[[130 137 135 128 131 127 131 134 115 108 150 143 131 125 125 131]
 [130 123 116 131 131 121 131 131 120 146 124 137 125 129 110 132]]
=>
[[132 110 129 125 137 124 146 120 131 131 121 131 131 116 123 130]
 [131 125 125 131 143 150 108 115 134 131 127 131 128 135 137 130]]

[[127 141 142 126 131 125 118 127 118 139]
 [146 111 102 117 126 131 119 116 137 112]
 [136 122 113 126 128 137 120 121 132 120]
 [142 113 110 119 127 124 130 122 128 122]
 [128 137 134 129 131 131 120 127 119 136]
 [127 139 138 128 131 129 120 127 118 137]
 [117 136 144 131 127 125 126 132 134 128]]
=>
[[128 134 132 126 125 127 131 144 136 117]
 [137 118 127 120 129 131 128 138 139 127]
 [136 119 127 120 131 131 129 134 137 128]
 [122 128 122 130 124 127 119 110 113 142]
 [120 132 121 120 137 128 126 113 122 136]
 [112 137 116 119 131 126 117 102 111 146]
 [139 118 127 118 125 131 126 142 141 127]]

[[152 121 121 119]
 [115 145 102 129]
 [138 144 144 109]]
=>
[[109 144 144 138]
 [129 102 145 115]
 [119 121 121 152]]

[[124 115 128 139 123 122 138]
 [135 136 106 120 124 123 131]]
=>
[[131 123 124 120 106 136 135]
 [138 122 123 139 128 115 124]]

[[132 137]
 [139 108]
 [110 146]
 [139 140]
 [115 152]
 [147 133]
 [125 148]
 [125 131]
 [126 149]]
=>
[[149 126]
 [131 125]
 [148 125]
 [133 147]
 [152 115]
 [140 139]
 [146 110]
 [108 139]
 [137 132]]

[[133 110]
 [130 136]
 [132 136]
 [133 127]
 [146 127]
 [125 119]
 [120 150]
 [117 148]
 [123 142]
 [128 123]
 [133 119]
 [115 138]]
=>
[[138 115]
 [119 133]
 [123 128]
 [142 123]
 [148 117]
 [150 120]
 [119 125]
 [127 146]
 [127 133]
 [136 132]
 [136 130]
 [110 133]]

[[121 152 137 141 126 154 142 106 132 130 127 117 130 112]
 [126 152 133 133 136 152 144 105 133 128 124 117 136 114]
 [126 153 132 134 136 152 143 104 132 128 123 116 135 116]
 [126 152 132 143 130 153 140 105 130 129 124 117 132 118]
 [126 153 131 136 135 153 143 105 132 128 123 116 135 116]]
=>
[[116 135 116 123 128 132 105 143 153 135 136 131 153 126]
 [118 132 117 124 129 130 105 140 153 130 143 132 152 126]
 [116 135 116 123 128 132 104 143 152 136 134 132 153 126]
 [114 136 117 124 128 133 105 144 152 136 133 133 152 126]
 [112 130 117 127 130 132 106 142 154 126 141 137 152 121]]

[[139 129 128 110 127 129 150 113 129]
 [121 128 131 146 126 128 129 150 128]
 [127 129 128 123 128 126 131 133 130]]
=>
[[130 133 131 126 128 123 128 129 127]
 [128 150 129 128 126 146 131 128 121]
 [129 113 150 129 127 110 128 129 139]]
---
[[113 119 127]
 [114 118 100]
 [121 120 147]
 [129 130 100]]
=>
[[118 100]
 [120 147]]

[[127 140 149 106]
 [105 103 152 149]
 [119 104 103 126]]
=>
[[103 152]
 [104 103]]

[[132 139 110 125 132]
 [133 148 118 123 134]
 [133 149 117 124 133]]
=>
[[148 118]
 [149 117]]

[[110 137 140]
 [ 99 138 125]
 [117 158 125]]
=>
[[138 125]
 [158 125]]

[[116 131 122]
 [119 130 136]
 [123 132 136]
 [109 141 136]
 [153 140 130]]
=>
[[130 136]
 [132 136]]

[[117 128 123 118 149]
 [115 137 124 118 157]
 [129 136 119 126 152]
 [117 120 124 127 141]
 [117 121 121 118 152]]
=>
[[137 124]
 [136 119]]

[[137 114 134 139]
 [147 117 118 138]
 [135 129 134 133]
 [152 118 117 144]
 [142 116 134 146]]
=>
[[117 118]
 [129 134]]
---
[[116 117 124 131 143 121 139]
 [116 129 124 127 126 121 144]
 [112 120 124 126 137 120 140]
 [127 133 124 110 129 130 107]
 [139 118 124 126 124 126 119]
 [142 114 124 125 131 125 119]]
=>
[[142 114 124 125 131 125 119]
 [116 117 124 131 143 121 139]
 [139 118 124 126 124 126 119]
 [112 120 124 126 137 120 140]
 [116 129 124 127 126 121 144]
 [127 133 124 110 129 130 107]]

[[126 116 127 122 126]
 [125 140 137 141 133]
 [122 142 137 146 150]
 [115 138 137 143 145]]
=>
[[126 116 127 122 126]
 [115 138 137 143 145]
 [125 140 137 141 133]
 [122 142 137 146 150]]

[[120 119 139 142]
 [100 118 140 128]
 [116 121 132 133]
 [117 137 140 124]
 [138 127 129 112]
 [113 142 125 140]]
=>
[[100 118 140 128]
 [120 119 139 142]
 [116 121 132 133]
 [138 127 129 112]
 [117 137 140 124]
 [113 142 125 140]]

[[121 147 115 133 112 136 130 114 128 153 143 114 105 146]
 [114 118 150 109 105 104 149 116 124 110 114 133 143 113]
 [110 105 142 129 109 143 109 109 119 151 125 122 106 106]]
=>
[[110 105 142 129 109 143 109 109 119 151 125 122 106 106]
 [114 118 150 109 105 104 149 116 124 110 114 133 143 113]
 [121 147 115 133 112 136 130 114 128 153 143 114 105 146]]

[[128 130 150 147 121 103]
 [131 124 131 125 121 122]
 [135 117 139 126 110 108]
 [125 134 151 152 125 105]
 [124 135 152 155 127 105]
 [128 127 128 126 126 128]
 [134 118 142 130 110 105]
 [132 123 148 139 113 101]
 [132 122 129 122 119 123]]
=>
[[135 117 139 126 110 108]
 [134 118 142 130 110 105]
 [132 122 129 122 119 123]
 [132 123 148 139 113 101]
 [131 124 131 125 121 122]
 [128 127 128 126 126 128]
 [128 130 150 147 121 103]
 [125 134 151 152 125 105]
 [124 135 152 155 127 105]]

[[136 153 156 140]
 [127 130 109 124]
 [117 126 114 133]
 [108 109 100 110]
 [141 103 107 106]
 [138 113 126 130]]
=>
[[141 103 107 106]
 [108 109 100 110]
 [138 113 126 130]
 [117 126 114 133]
 [127 130 109 124]
 [136 153 156 140]]

[[127 128 122 127 149]
 [128 127 147 128 127]]
=>
[[128 127 147 128 127]
 [127 128 122 127 149]]

[[143 151]
 [135  99]]
=>
[[135  99]
 [143 151]]

[[143 104 131 111 127 129 147 124 132 152 117 126 132 137]
 [129 148 133 104 122 109 145 130 122 135 147 149 147 106]
 [104 130 126 122 116 140 144 145 149 122 107 140 144 133]
 [115 114 135 137 105 150 129 115 125 143 121 127 118 136]]
=>
[[143 104 131 111 127 129 147 124 132 152 117 126 132 137]
 [115 114 135 137 105 150 129 115 125 143 121 127 118 136]
 [104 130 126 122 116 140 144 145 149 122 107 140 144 133]
 [129 148 133 104 122 109 145 130 122 135 147 149 147 106]]
